Moves between units:
Fen ve Bal
Fen si Nik
Fen fe Fot
Fen ko Las
Fen di Liv
Fen da Zaf
Sol ve Las
Sol si Dav
Sol fe Gub
Sol ko Bal
Sol di Das
Sol da Gis
Fuf ve Zul
Fuf si San
Fuf fe Dun
Fuf ko Zal
Fuf di Kof
Fuf da Rop
Nar ve Ziz
Nar si Gud
Nar fe Tik
Nar ko Kov
Nar di Bam
Nar da Vig
Fef ve Nal
Fef si Fon
Fef fe Duv
Fef ko Gol
Fef di Moz
Fef da Bez
Bep ve Vom
Bep si Gis
Bep fe Voz
Bep ko Bam
Bep di Kov
Bep da Dav
Nik ve Von
Nik si Fen
Nik fe Moz
Nik ko Ref
Nik di Duv
Nik da Pon
Nud ve Fot
Nud si Kem
Nud fe Bal
Nud ko Gub
Nud di Zut
Nud da Bev
Von ve Nik
Von si Bal
Von fe Kem
Von ko Dav
Von di Vig
Von da Bam
Zul ve Fuf
Zul si Dok
Zul fe Zet
Zul ko Dig
Zul di Vur
Zul da Vug
Zal ve Dig
Zal si Bez
Zal fe Tev
Zal ko Fuf
Zal di Foz
Zal da Fon
Gud ve Tev
Gud si Nar
Gud fe Dig
Gud ko Zet
Gud di Pef
Gud da Zib
Gis ve Nel
Gis si Bep
Gis fe Vur
Gis ko Pef
Gis di Zet
Gis da Sol
Das ve Kez
Das si Kad
Das fe Vug
Das ko Zib
Das di Sol
Das da Zet
Dav ve Ref
Dav si Sol
Dav fe Ger
Dav ko Von
Dav di Kad
Dav da Bep
Foz ve Bev
Foz si Gem
Foz fe Zaf
Foz ko Kof
Foz di Zal
Foz da Fot
Zaf ve Pef
Zaf si Pon
Zaf fe Foz
Zaf ko Nel
Zaf di Tev
Zaf da Fen
Tik ve Bez
Tik si Dig
Tik fe Nar
Tik ko Dok
Tik di Zor
Tik da Nal
Zor ve Gem
Zor si Bev
Zor fe Bam
Zor ko Voz
Zor di Tik
Zor da Kem
Kof ve Vur
Kof si Som
Kof fe Nel
Kof ko Foz
Kof di Fuf
Kof da Kek
Kov ve Tem
Kov si Zet
Kov fe Dok
Kov ko Nar
Kov di Bep
Kov da Kad
Zet ve Dun
Zet si Kov
Zet fe Zul
Zet ko Gud
Zet di Gis
Zet da Das
Bev ve Foz
Bev si Zor
Bev fe Pef
Bev ko Vur
Bev di Dig
Bev da Nud
Pon ve Bam
Pon si Zaf
Pon fe Gem
Pon ko Vom
Pon di Ziz
Pon da Nik
Fot ve Nud
Fot si Moz
Fot fe Fen
Fot ko Kek
Fot di Fon
Fot da Foz
Tev ve Gud
Tev si Ziz
Tev fe Zal
Tev ko Dun
Tev di Zaf
Tev da Liv
Fon ve Zut
Fon si Fef
Fon fe Liv
Fon ko Rop
Fon di Fot
Fon da Zal
Gem ve Zor
Gem si Foz
Gem fe Pon
Gem ko Som
Gem di Bez
Gem da Moz
Kad ve Neb
Kad si Das
Kad fe Paf
Kad ko Vig
Kad di Dav
Kad da Kov
Ger ve Piv
Ger si Gub
Ger fe Dav
Ger ko Kem
Ger di Paf
Ger da Voz
Las ve Sol
Las si Ref
Las fe Kek
Las ko Fen
Las di Kez
Las da Nel
Ref ve Dav
Ref si Las
Ref fe Piv
Ref ko Nik
Ref di Neb
Ref da Vom
Duv ve Vig
Duv si Liv
Duv fe Fef
Duv ko Neb
Duv di Nik
Duv da Ziz
Vug ve Rop
Vug si Paf
Vug fe Das
Vug ko Zut
Vug di Gub
Vug da Zul
Rop ve Vug
Rop si Gol
Rop fe Kez
Rop ko Fon
Rop di Kek
Rop da Fuf
Voz ve Som
Voz si Vur
Voz fe Bep
Voz ko Zor
Voz di Dok
Voz da Ger
Pef ve Zaf
Pef si Bam
Pef fe Bev
Pef ko Gis
Pef di Gud
Pef da Bal
Dun ve Zet
Dun si Tem
Dun fe Fuf
Dun ko Tev
Dun di Nel
Dun da Kez
Gub ve Kek
Gub si Ger
Gub fe Sol
Gub ko Nud
Gub di Vug
Gub da Vur
Zut ve Fon
Zut si Nal
Zut fe Zib
Zut ko Vug
Zut di Nud
Zut da Dig
Neb ve Kad
Neb si Kez
Neb fe Gol
Neb ko Duv
Neb di Ref
Neb da Tem
Som ve Voz
Som si Kof
Som fe Vom
Som ko Gem
Som di San
Som da Piv
Gol ve Paf
Gol si Rop
Gol fe Neb
Gol ko Fef
Gol di Piv
Gol da San
Dig ve Zal
Dig si Tik
Dig fe Gud
Dig ko Zul
Dig di Bev
Dig da Zut
San ve Dok
San si Fuf
San fe Tem
San ko Bez
San di Som
San da Gol
Bal ve Fen
Bal si Von
Bal fe Nud
Bal ko Sol
Bal di Zib
Bal da Pef
Kez ve Das
Kez si Neb
Kez fe Rop
Kez ko Liv
Kez di Las
Kez da Dun
Ziz ve Nar
Ziz si Tev
Ziz fe Bez
Ziz ko Tem
Ziz di Pon
Ziz da Duv
Moz ve Kem
Moz si Fot
Moz fe Nik
Moz ko Piv
Moz di Fef
Moz da Gem
Nel ve Gis
Nel si Vom
Nel fe Kof
Nel ko Zaf
Nel di Dun
Nel da Las
Tem ve Kov
Tem si Dun
Tem fe San
Tem ko Ziz
Tem di Vom
Tem da Neb
Zib ve Liv
Zib si Vig
Zib fe Zut
Zib ko Das
Zib di Bal
Zib da Gud
Piv ve Ger
Piv si Kek
Piv fe Ref
Piv ko Moz
Piv di Gol
Piv da Som
Vig ve Duv
Vig si Zib
Vig fe Nal
Vig ko Kad
Vig di Von
Vig da Nar
Bam ve Pon
Bam si Pef
Bam fe Zor
Bam ko Bep
Bam di Nar
Bam da Von
Paf ve Gol
Paf si Vug
Paf fe Kad
Paf ko Nal
Paf di Ger
Paf da Dok
Nal ve Fef
Nal si Zut
Nal fe Vig
Nal ko Paf
Nal di Kem
Nal da Tik
Vur ve Kof
Vur si Voz
Vur fe Gis
Vur ko Bev
Vur di Zul
Vur da Gub
Kem ve Moz
Kem si Nud
Kem fe Von
Kem ko Ger
Kem di Nal
Kem da Zor
Bez ve Tik
Bez si Zal
Bez fe Ziz
Bez ko San
Bez di Gem
Bez da Fef
Liv ve Zib
Liv si Duv
Liv fe Fon
Liv ko Kez
Liv di Fen
Liv da Tev
Vom ve Bep
Vom si Nel
Vom fe Som
Vom ko Pon
Vom di Tem
Vom da Ref
Kek ve Gub
Kek si Piv
Kek fe Las
Kek ko Fot
Kek di Rop
Kek da Kof
Dok ve San
Dok si Zul
Dok fe Kov
Dok ko Tik
Dok di Voz
Dok da Paf

The rows follow the links: the fewer symbols apart two units are, the more alike their rows tend to be.

Rows of some units; one shown again gets a slightly different row:
Vom: -30 -42 +9 +33 -37 -56 +48 +15 +3 -30 -65 +134 -28 -60 -37 -19 +28 +27 -71 +107 +36 -65 -15 -91 -88 +19 +22 -41 -22 +104 -28 -64 +102 -68 +19 -14 -49 0 -2 -26 +2
Rop: +11 +36 -12 +36 +65 +59 -39 -18 -38 -30 -21 -72 +63 +44 +101 -12 -13 -6 -53 -40 +52 +55 -53 +14 +59 -33 +23 +54 -16 +24 -21 -3 -6 -35 -24 -89 +147 +43 +4 -69 +38
Kov: +35 -67 +72 +22 -140 +13 +34 -16 +90 -22 -4 +7 -26 -109 -25 -55 +32 -23 +37 +40 +28 -29 -26 +18 -46 +37 +90 -77 -11 +35 -40 -25 -49 +21 -22 +127 -3 +65 -1 +10 -3
Som: -69 -9 +27 +1 +33 -64 +36 +25 -23 -28 -30 +70 +12 -14 -21 -40 -59 +60 -5 +54 +33 -51 -70 -99 -45 +13 +3 -67 -17 +13 -37 -55 +52 -82 -28 -26 +4 +9 -7 -22 +90
Von: +18 -1 -70 -59 +15 -22 +35 -47 -13 +34 +40 +25 -18 +2 -97 -37 +57 -43 +47 +18 -55 -29 +14 +23 -6 -36 -79 +1 +58 -26 -30 +24 +36 +34 +35 +62 -158 -14 +41 +37 -106
Gem: -104 +15 -21 -58 +13 -116 +65 +75 -78 -23 +1 +105 -34 -9 -36 -15 -80 +69 +7 +39 -43 -15 -52 -74 -2 +32 -27 -14 -16 -15 +43 -62 +66 -91 -25 +9 -48 -52 -13 +35 +82
Foz: -59 +39 -10 +16 +55 -31 -28 +100 -50 +17 -11 +56 -25 +59 +41 +96 -70 +43 -21 -21 -27 -12 -31 -82 -12 +87 -40 +18 -4 +6 +79 +48 +6 -21 +4 -77 +47 -56 -27 +57 +101
Duv: +20 -84 -72 -17 -27 -23 +10 -54 -66 -16 +5 -3 +50 +10 +24 -43 -25 -26 -47 +23 -18 +99 +35 +55 +59 -88 +55 +69 -23 +44 +13 -140 +45 -13 -7 +38 -54 -4 -15 -13 -44
Nal: +32 +31 -10 -99 +16 -2 +10 -47 -2 +11 +80 -61 +68 -1 -9 -49 +6 -6 +96 -46 -17 +72 -28 +53 +78 -53 +17 +33 -8 -81 -1 -34 -54 +5 +6 +126 -55 +34 +38 +26 -21
Nik: -25 -36 -105 -28 +27 -32 +28 -6 -95 +9 -9 +67 -12 +50 -39 -14 +18 +4 -62 +39 -52 +43 +55 -30 +23 -86 -51 +76 +12 +18 -19 -89 +102 -30 +5 +0 -100 -47 +18 -12 -54
Nud: -10 +83 -36 -56 +110 +43 -3 +27 -5 +50 +48 -54 -3 +79 -17 +35 +6 -22 +35 -70 -52 +3 +14 +18 +22 +2 -102 +8 +43 -104 +2 +99 -37 +19 +42 -35 -46 -19 +29 +54 -53
Kad: +58 -25 -6 -3 -60 +45 +37 -120 +38 +0 -2 -64 +32 -51 -41 -89 +77 -52 +22 +17 +48 +17 +23 +69 +13 -61 +31 -7 -1 +16 -74 -46 -35 +37 +11 +87 -42 +67 +64 -45 -84
Bez: -64 -62 -4 -56 -40 -91 +21 +39 -51 -38 +23 +76 -2 -20 +27 -27 -91 +34 +22 -17 -27 +65 -80 +4 +35 +32 +75 -23 -34 +12 +49 -97 +3 -54 -29 +78 +6 +0 -31 +15 +112
Zet: +72 -34 +71 +118 -84 +47 -13 -7 +132 +5 -12 -32 -31 -32 +37 +51 +61 -34 +13 +13 +38 -43 +20 +40 -42 +69 +55 -57 -2 +21 +19 +63 -58 +76 -20 +29 +71 +49 -38 +4 -26
Tem: +0 -78 +29 +51 -106 -28 +33 -5 -6 -67 -53 +25 +9 -85 +8 -21 -28 -6 -43 +56 +38 +2 -33 -50 -33 -9 +117 -10 -41 +84 +2 -90 +37 -30 -40 +38 +39 +26 -31 -54 +48
Vur: -29 +89 +75 +16 +40 +23 -6 +40 +49 -7 -24 -20 -50 -8 -18 +9 +1 +1 +51 -1 +36 -93 -49 -47 -68 +84 -41 -76 +19 -47 -10 +137 -26 +7 +20 -71 +42 +9 -13 +59 +50

Each walk starts at a row. The symbols on each line, taken left to right, move it on to the next unit.
Answer with the unit's row; about right is enough.
+49 -66 +45 +126 -81 +27 -48 +17 +30 -45 -39 +2 -5 -20 +75 +46 +4 +4 -66 +34 +56 +14 +44 +4 -23 +47 +57 +10 -18 +81 +43 -20 -4 +16 -17 -76 +106 +9 -59 -38 +47
ve ko si da ve da fe si	-13 -6 +36 +13 -34 -20 -50 +88 -46 -14 +9 +6 -28 +38 +80 +78 -91 +14 -27 -31 -3 +54 -22 +27 +52 +65 +43 +30 -61 +6 +103 -2 -25 -2 -24 -20 +94 -28 -58 +6 +115
si da fe si ve	+107 -27 +4 +15 -37 +73 -46 -36 +36 +51 +33 -77 -12 +73 +13 +60 +43 -63 +5 -34 -27 +35 +94 +113 +48 -6 -19 +77 +39 -32 +26 +25 -25 +68 +28 +18 -5 -13 +12 +5 -72
-38 -11 +101 -40 -52 -27 +39 -7 +50 -27 +27 -13 -3 -114 -26 -73 +2 +2 +83 +7 +7 -20 -73 +9 -20 +51 +91 -82 -27 -32 -26 -19 -67 -36 -44 +96 +39 +61 -14 +18 +69
si ve di fe	-16 -33 +7 +110 -3 +24 -41 +41 -8 -15 -80 +27 -56 +32 +3 +61 -5 +3 -59 +78 +48 -85 +39 -56 -73 +42 -42 -26 +15 +93 +9 +56 +81 -2 +24 -118 +57 -42 -62 -26 +33
da ve di fe da	+25 +28 +100 +46 -35 +43 -38 +39 +92 -24 +18 -51 -30 -64 +43 +25 +2 +7 +52 -58 +27 -21 -50 +32 +3 +89 +48 -58 -12 -34 +24 +89 -87 +47 -23 +12 +120 +63 -19 +23 +51
-24 -64 -41 -5 -28 -67 +35 +36 -60 -17 -25 +124 -64 -7 -58 +21 -33 +29 -38 +68 -28 -5 +36 -73 -59 +40 -4 -11 -13 +44 +34 -48 +85 -34 +3 +25 -111 -60 +3 +10 +10
di fe di da	-57 +45 -72 -88 +88 -54 +22 +11 -96 -13 +29 +44 +57 +36 -34 -69 -44 +40 -17 -3 -24 +44 -55 -39 +33 -65 -34 +23 +14 -39 -31 -52 +87 -76 +25 -15 -65 -40 +48 -22 -5
di fe ko si di si	-30 -9 -65 +7 +23 -12 +19 -31 -39 -22 -55 +32 +15 +17 -53 -80 +45 +25 -69 +67 +39 -13 +28 -51 -15 -105 -20 -15 +12 +61 -109 -57 +79 -34 +13 -14 -46 -18 +15 -35 -67
-59 +45 +52 -19 -5 -48 +25 +19 +27 -17 -14 +26 -38 -60 -73 -73 +18 +28 +67 +15 +10 -68 -64 -64 -67 +22 -14 -109 -2 -36 -49 +41 -1 -18 -18 +46 -30 +28 +36 +17 +23
ve di da di si ko	-39 +64 -87 -30 +106 +13 -45 +54 -101 +38 +20 +16 +25 +114 +16 +28 -41 +24 -40 -47 -32 +15 +18 +1 +55 -38 -75 +76 +15 -32 +17 +17 +36 -27 +35 -99 +19 -68 +7 +10 +28
fe ve si si ve	+23 -19 -92 +18 +60 +5 -52 +20 -76 +27 -28 +18 +6 +103 +17 +85 -15 +1 -71 +23 -23 +14 +87 +8 +8 -58 -68 +88 +8 +22 +9 +18 +71 +27 +25 -88 -54 -81 -4 +1 -62
-15 -17 -64 -108 +14 -22 +32 -9 -63 -28 +46 -19 +63 +33 +20 -54 -67 +23 -19 -32 -23 +110 -49 +38 +104 -72 +49 +71 -35 -26 +16 -107 -13 -64 -39 +31 -10 +3 +4 -34 +24
ve si da di fe si	-7 -32 +2 -37 -53 -34 +30 0 +16 +58 +42 +72 -58 -25 -94 +6 +29 -11 +39 +44 -60 -79 +10 -33 -72 +54 -6 -36 +24 -10 +5 +20 +36 +28 +27 +61 -146 -10 -18 +79 -45
fe di di di	-20 -16 +56 -54 -54 -76 +29 +18 +34 -2 +66 -15 +1 -71 -35 -17 -50 +22 +92 -19 -46 +12 -74 +38 +32 +33 +61 -26 -28 -48 +46 -4 -88 -1 -38 +147 -25 +37 +16 +38 +74
-16 +97 -54 +10 +111 +46 -6 +15 -62 -14 -33 -33 +46 +84 +44 0 -17 +37 -54 -19 +63 -9 -40 -51 -19 -44 -60 -4 +9 +11 -51 +24 +45 -30 +43 -149 +91 -2 -12 -29 +12
fe da fe fe ko ve	+11 -1 +22 +43 -13 +13 -14 +27 +34 +59 +10 +60 -103 +17 -44 +98 +29 -6 +36 +33 -42 -67 +89 -11 -69 +85 -43 -29 +40 +9 +72 +101 +19 +74 +31 -18 -46 -51 +5 +100 -43
di di si di	+26 -67 +45 0 -130 -37 +9 -16 +32 +10 +32 +39 -22 -92 -28 -16 +4 -28 +38 +40 -58 -16 +41 +39 -19 +44 +82 -19 -7 +7 +52 -27 -41 +46 -20 +157 -71 +17 +22 +66 -17
-1 +21 -13 +7 +8 +20 +36 -58 +33 -1 -10 +1 +5 -21 -82 -86 +99 -42 -17 +43 +23 -63 +26 -4 -61 -91 -34 -19 +49 +3 -102 +6 +34 +13 +15 +31 -103 +16 +59 -26 -118
ko si ko si ko fe	-20 +66 -39 -120 +61 -43 +54 -10 -25 +32 +44 -18 +18 +28 -84 -54 +29 +3 +55 -28 -52 +4 -12 -2 +11 -47 -53 -4 +38 -72 -44 -5 -3 -16 -7 +59 -106 -25 +64 +28 -19
si ve di ve	+26 +48 +1 -52 +32 +44 -19 -18 +32 +49 +62 -122 +32 +44 +59 +31 +3 -32 +78 -85 -46 +61 +5 +94 +66 -9 -10 +61 +11 -114 +45 +46 -101 +49 +20 +29 +25 +11 -7 +31 -5
+58 -35 +41 +44 -78 +19 -38 +38 +76 +36 +48 -12 -53 -8 +12 +93 +19 -33 +27 +5 -39 -11 +66 +60 -10 +109 +62 +18 +11 -28 +104 +85 -51 +80 -7 +58 +22 +13 -41 +48 -16
ko ko ko di	+13 -9 +57 +71 -30 +44 -19 +29 +88 +39 -34 +14 -73 -26 -32 +58 +53 -43 +12 +23 +11 -108 +65 -29 -108 +69 -43 -57 +32 +38 +11 +119 +11 +56 +26 -49 -20 +18 -28 +52 -40
da si di si	+110 -5 +30 +33 -1 +88 -41 -74 +77 +23 -6 -116 +31 +15 +34 +2 +85 -59 -1 -19 +37 +16 +67 +62 +10 -25 -14 +46 +26 -5 -25 +54 -29 +64 +15 -13 +50 +56 +33 -42 -76
+61 +74 +33 +1 +52 +98 -45 -50 +79 +6 +16 -114 +56 +34 +56 -27 +42 -39 +50 -57 +56 +14 -28 +41 +49 -25 -13 +17 +14 -51 -47 +68 -96 +42 +12 -4 +105 +47 +15 -29 -20
ko fe da ve ko da ko	+61 -34 -64 +41 -13 +13 -54 -22 -50 -14 +7 -31 +37 +83 +92 +76 -22 -10 -51 -33 -19 +77 +72 +81 +73 -40 -2 +92 -9 +27 +24 -39 +4 +32 +15 -32 +52 -35 -33 -32 -54
fe di ko fe si si	+42 -2 -55 +59 +82 +70 -22 +6 -52 +5 -82 +8 +33 +68 +24 +4 +36 -23 -76 +26 +66 -22 +74 -19 -23 -42 -80 +37 +35 +29 -58 +14 +86 +14 +26 -128 +21 -34 +7 -55 -41
